x =
[[139 146 150 139 144]
 [143 146 150 148 157]
 [143 146 146 149 145]
 [143 144 145 148 150]
 [143 153 146 146 145]
 [144 154 152 148 151]
 [158 148 146 151 145]]
Rows and columns are numbered from 1.
The entry just right of the centre entry -> 148
What is the bottom-right entry?
Answer: 145
What is the entry at row 3, column 1?
Answer: 143
The entry in the top-left corner is 139
What is the entry at row 3, column 2?
Answer: 146
The entry directly above the centre entry -> 146
What is the entry in row 2 and column 1?
Answer: 143
The entry at row 1, column 2: 146
What is the bottom-left entry?
Answer: 158
The entry just left of the centre entry is 144

[128 113 157 157 140 146]
Which number is the 1st entry from the left? 128
Which number is the third entry from the left? 157

array([[137, 122, 130, 134, 124],
       [144,  99, 136, 115,  99],
       [126, 132, 138, 114, 134],
       [136, 126, 139, 137, 149],
       [125, 139, 108, 120, 130],
       [120, 144, 102, 126, 125],
       [121, 122, 136, 119, 117],
       [125, 123, 123, 132, 120],
       [130, 129, 140, 113, 122]])
Give the first entry on the main diagonal.
A: 137
Give the top-right entry.
A: 124
Give the entry just right of the centre entry.
A: 120
Give the third entry from the end, reading row by row.
A: 140
Give the bottom-left entry.
A: 130
Give the entry directly below the largest entry.
A: 130
Give the largest entry in the first column.
A: 144
The entry directly below the centre entry: 102
The second entry on the diagonal from the top-right corner: 115
The last entry, reading row by row: 122
The entry directly above the largest entry is 134
The first entry of the largest entry's row is 136
Give the entry just left of the largest entry.
A: 137
The entry directly above 113 -> 132
The third entry on the diagonal from the top-right corner -> 138
Give the 4th entry from the end, reading row by row.
A: 129
Give the centre entry.
A: 108
Give the entry directly above the centre entry.
A: 139
Give the second entry on the main diagonal.
A: 99

Questions about the row below.
1) Which number is the entry just right of 152?
2) Which number is the entry just left of 144?
[137 148 141 137 152 144 153]
1) 144
2) 152

Questions about the array below.
1) Give the largest entry in the last column.
2) Give the entry in the bottom-left corner.
3) Give the second entry on the diagonal from the top-right corner.
4) Give the bottom entry of the column that holds the smallest entry.
5) Give the fifth entry from the end, reading row by row.
6) Give the entry just left of the largest entry.
7) Give the top entry of the column that holds the smallest entry.
8) Give the 1st entry on the main diagonal.
[[141 128 131 127 128 127 124 122 132 128 127 128 131 129 118]
 [123 129 144 131 128 136 133 131 146 130 130 129 119 126 138]
 [130 127 123 123 126 122 140 142 125 135 129 130 126 129 129]
 [125 128 130 123 129 131 136 121 128 129 128 128 127 125 132]
 [126 131 125 132 130 130 135 143 124 124 131 128 123 126 128]
 [125 128 121 126 128 126 144 149 121 127 128 127 126 129 132]
 [124 129 126 130 129 128 113 120 125 120 130 128 125 129 139]
 [119 127 119 127 127 126 140 127 121 124 125 127 129 127 130]
 [135 131 125 131 129 130 128 128 126 122 129 129 122 125 137]
 [123 129 122 134 129 125 136 140 122 131 131 129 121 129 131]
 [117 129 141 130 128 133 132 125 142 134 129 129 127 128 132]]
1) 139
2) 117
3) 126
4) 132
5) 129
6) 144
7) 124
8) 141

[[127 126 123 132 108 146 124 125 145 152 143 136 139 133 129 128]
 [136 140 108 136 132 128 110 129 140 154 146 123 141 136 141 119]
 [135 138 113 124 137 123 128 126 134 122 136 130 118 130 128 140]
 [123 125 122 140 132 109 113 134 119 142 116 133 142 124 130 112]
 [134 126 118 143 121 110 134 128 111 140 124 126 133 133 128 134]
 [126 132 142 113 139 131 119 131 135 110 127 131 122 113 131 136]
 [134 132 130 118 113 145 140 119 137 132 139 123 122 131 126 141]
 [129 126 111 127 124 111 132 129 116 132 118 135 125 130 124 136]]
Which number is the last entry, reading row by row?
A: 136
The entry in the top-right corner is 128
Which number is the entry in the bottom-left corner?
A: 129
The largest entry in the first row -> 152
The 3rd entry on the diagonal from the top-right corner: 130
Which number is the first entry, reading row by row?
A: 127
Which number is the 5th-last entry, reading row by row?
A: 135
Which number is the 3rd-last entry, reading row by row?
A: 130
Which number is the entry directly below the largest entry?
A: 122
The 2nd entry from the end, reading row by row: 124
The third entry on the main diagonal -> 113
The second entry on the main diagonal is 140
The largest entry in the last column is 141
The 5th entry, reading row by row: 108
Which number is the bottom entry of the column that holds the largest entry?
A: 132
The smallest entry in the last column is 112
Which number is the third entry in reading order?
A: 123
Which number is the fourth entry from the end, reading row by row?
A: 125

m =
[[132, 133, 133, 118, 132, 126],
 [124, 132, 128, 123, 131, 126],
 [118, 118, 114, 114, 116, 127],
 [137, 126, 127, 132, 131, 133],
 [142, 141, 124, 123, 132, 135],
 [119, 127, 151, 142, 139, 121],
 [122, 133, 139, 126, 139, 133],
 [127, 119, 123, 116, 152, 130],
 [120, 129, 129, 123, 129, 126],
 [139, 130, 135, 117, 129, 130],
 [121, 125, 131, 128, 125, 121],
 [128, 129, 125, 130, 135, 126],
 [133, 132, 125, 122, 131, 126]]
Counting starts at 1.
What is the entry in row 3 and column 1?
A: 118
The entry at row 2, column 2: 132
What is the entry in row 1 and column 1?
A: 132
What is the bottom-left entry?
A: 133
What is the entry just left of the largest entry?
A: 116
The entry in row 1 and column 2: 133
The bottom entry of the column that holds the largest entry: 131
What is the entry in row 3 and column 2?
A: 118
The entry in row 2 and column 1 -> 124
What is the entry in the top-right corner?
A: 126
What is the entry in the bottom-right corner?
A: 126
What is the entry at row 3, column 3?
A: 114
What is the entry at row 1, column 3?
A: 133
The entry directly below 120 is 139
The entry directly below the largest entry -> 129
What is the entry just right of the largest entry?
A: 130

W =
[[133 128 129 121 129 131 133 130 139 127 130 122 131 136]
 [145 149 135 116 123 126 136 126 132 132 130 119 147 130]
 [142 115 128  99 131 135 136 143 114 120 130 129 105 143]
 [124 127 127 152 124 119 119 113 137 131 128 140 126 118]
 [137 126 132 123 131 135 128 130 126 128 132 138 126 132]
 [125 128 129 135 136 135 126 127 126 128 126 131 139 115]
 [115 139 121 119 122 122 112 134 120 125 127 126 141 129]
 [137 131 129 132 130 131 146 126 129 128 128 129 133 127]]
Give the entry directly above 145.
133
The largest entry in the last column -> 143
Give the entry directly above the largest entry.
99
Give the largest entry.
152
The entry in the bottom-left corner -> 137
The bottom-right entry is 127
The bottom entry of the column that holds the largest entry: 132
The first entry of the largest entry's row -> 124
Give the entry just left of the smallest entry.
128
Give the fifth entry from the end, reading row by row.
128
The first entry on the diagonal from the top-right corner is 136
Give the smallest entry in the first column.
115
Give the third smallest entry.
112
The entry directly below the largest entry is 123
The top entry of the column that holds the largest entry -> 121
The entry directly above 140: 129
The entry just right of the largest entry: 124
The second entry on the main diagonal: 149
The entry just left of the largest entry: 127
The entry directly above the smallest entry: 116
Give the third entry, reading row by row.
129
The largest entry in the first column: 145
The entry just left of 114 -> 143
Give the entry just right of 141.
129
The entry just right of the smallest entry: 131

Read these off the array that follows. Rows and columns are numbered from 1.
1) Find the entry directly below the largest entry.
2) Find the top entry of the column that holds the largest entry.
3) Find the entry directly above 124.
4) Find the entry in the bottom-left corner.
5) Find the entry just right of 113.
6) Find the entry at row 3, column 1.
7) Find the entry in row 3 and column 3.
8) Find the entry in row 1 and column 2.
[[127 121 138 133 129 125 132 120]
 [130 133 126 126 132 140 121 144]
 [124 137 115 115 133 120 130 111]
 [134 113 139 148 114 134 119 152]
 [130 129 119 128 118 120 126 125]
 [123 136 125 115 142 129 137 116]]
1) 125
2) 120
3) 130
4) 123
5) 139
6) 124
7) 115
8) 121
